Here is a tiny trained network, its code and every weight. The questions are about switching its units off for an input and a class, where a switched-off unit gives its printed mean instead of its output.

import numpy as np


def w(rows, s, z=0):
    codes = np.array(rows[::2]) - 128.0
    scale = np.full(codes.shape[1], s)
    scale[-1] = z or s
    return codes * scale


def f(y):
    return np.maximum(y, 0)


def log_softmax(a):
    a = a - a.max(-1, keepdims=True)
    return a - np.log(np.exp(a).sum(-1, keepdims=True))


def net(x, mask):
    res = np.array(x, float).reshape(1, 6) / 4 @ E
    y = f(res @ A[0][:, :-1].T + A[0][:, -1])
    res = res + np.where(mask, y, B[0][:, -1]) @ B[0][:, :-1]
    return log_softmax(res[-1] @ U[:, :-1].T + U[:, -1])


A, B = {}, {}
E = w([
[205,255,69,81],'x0',
[103,153,190,174],'x1',
[69,172,140,53],'x2',
[137,116,211,136],'x3',
[45,102,176,50],'x4',
[161,93,92,94],'x5',
],0.0091)
A[0] = w([
[144,77,84,196,177],'n1',
[99,18,252,144,248],'n2',
[50,19,127,43,223],'n3',
[83,86,18,153,171],'n4',
[137,67,47,93,197],'n5',
[97,70,208,198,202],'n6',
[111,213,154,90,162],'n7',
[171,170,52,104,254],'n8',
[121,128,58,213,161],'n9',
[121,115,131,178,143],'n10',
[186,192,98,167,122],'n11',
[117,116,69,56,179],'n12',
[181,192,91,127,168],'n13',
[184,159,3,135,234],'n14',
[161,91,87,187,194],'n15',
[186,230,85,68,247],'n16',
],0.012,0.0054)
B[0] = w([
[130,66,75,153,181],'n1',
[16,45,170,107,253],'n2',
[63,142,79,7,230],'n3',
[126,96,56,136,174],'n4',
[120,115,77,112,179],'n5',
[90,1,215,152,217],'n6',
[98,203,216,164,185],'n7',
[211,225,85,125,210],'n8',
[154,125,82,177,177],'n9',
[149,62,128,166,157],'n10',
[169,151,70,122,184],'n11',
[112,213,44,73,181],'n12',
[226,196,127,131,190],'n13',
[197,173,71,104,220],'n14',
[154,56,70,184,182],'n15',
[181,221,149,159,235],'n16',
],0.0081,0.016)
U = w([
[130,194,194,195,129],'0',
[128,113,44,104,50],'1',
[90,60,183,156,253],'2',
[254,148,87,191,59],'3',
[161,40,100,237,129],'4',
],0.0099,0.0017)

Each question gives the input, the list of numbers given to net, and the class t.
The units are the neurons (one row each of A and B). Each row of codes is followed by its name. A weight is (code - 128) times the scale printed after its matrix; where a second scale follows, it is the last column's (A, B and U).
mask holds one flag per neuron, in row order. A switched-off neuron (its flag False) gives its mean, the last column of its row in B, instead of its output. The means were averaged over made-up inputs and are rounded, as every weight is.
A unit's drop is (log p(t) with every unit on - log p(t) with that unit switched off) / (log p(t) with every unit on - log p(t) with every unit switched off).
The circuit of an input: a set's keep is (log p(t) with only the set's units on - log p(t) with every unit switched off) / (log p(t) with every unit on - log p(t) with every unit switched off). Starting from the 12 units with the biggest drops (on a tie, the unit counted first), units are removed one at a time, each time the one whose removal leaves the highest keep (on an exact tie, the one counted first), for as long as the keep stays at least 0.8.
circuit, biggest first: the units of the circuit, biggest drop first
unit that matters most: the unit with the biggest drop
k most important neurons: the k neurons with the biggest drops, biggest first
drop of u: that unit's drop, to one decimal
input [5,-1,6,-2,7,-2], class 0: unit that matters most => n7
input [2,-2,-3,-2,3,-5], class 3: 2 most important neurons => (n2, n3)
input [-3,-7,8,-5,-6,1], class 3: 3 most important neurons => (n2, n8, n14)
input [1,2,-8,6,2,3], class 2: circuit, biggest first => (n2, n8)
input [6,0,2,2,4,-1], class 0: 2 most important neurons => (n7, n15)
input [1,7,-2,-8,6,-3], class 0: 2 most important neurons => (n2, n6)
input [0,0,-3,-1,-1,-3], class 4: circuit, biggest first => (n16, n3)
input [-4,-3,-1,-1,5,1], class 2: 3 most important neurons => (n2, n14, n8)
input [2,6,3,-5,4,4], class 0: drop of n7 => 0.2
input [8,-8,6,0,7,7], class 3: drop of n16 => 0.3
input [3,-1,-7,7,2,-7], class 2: drop of n14 => 0.1
input [4,-5,-7,-8,3,0], class 3: drop of n7 => 0.0
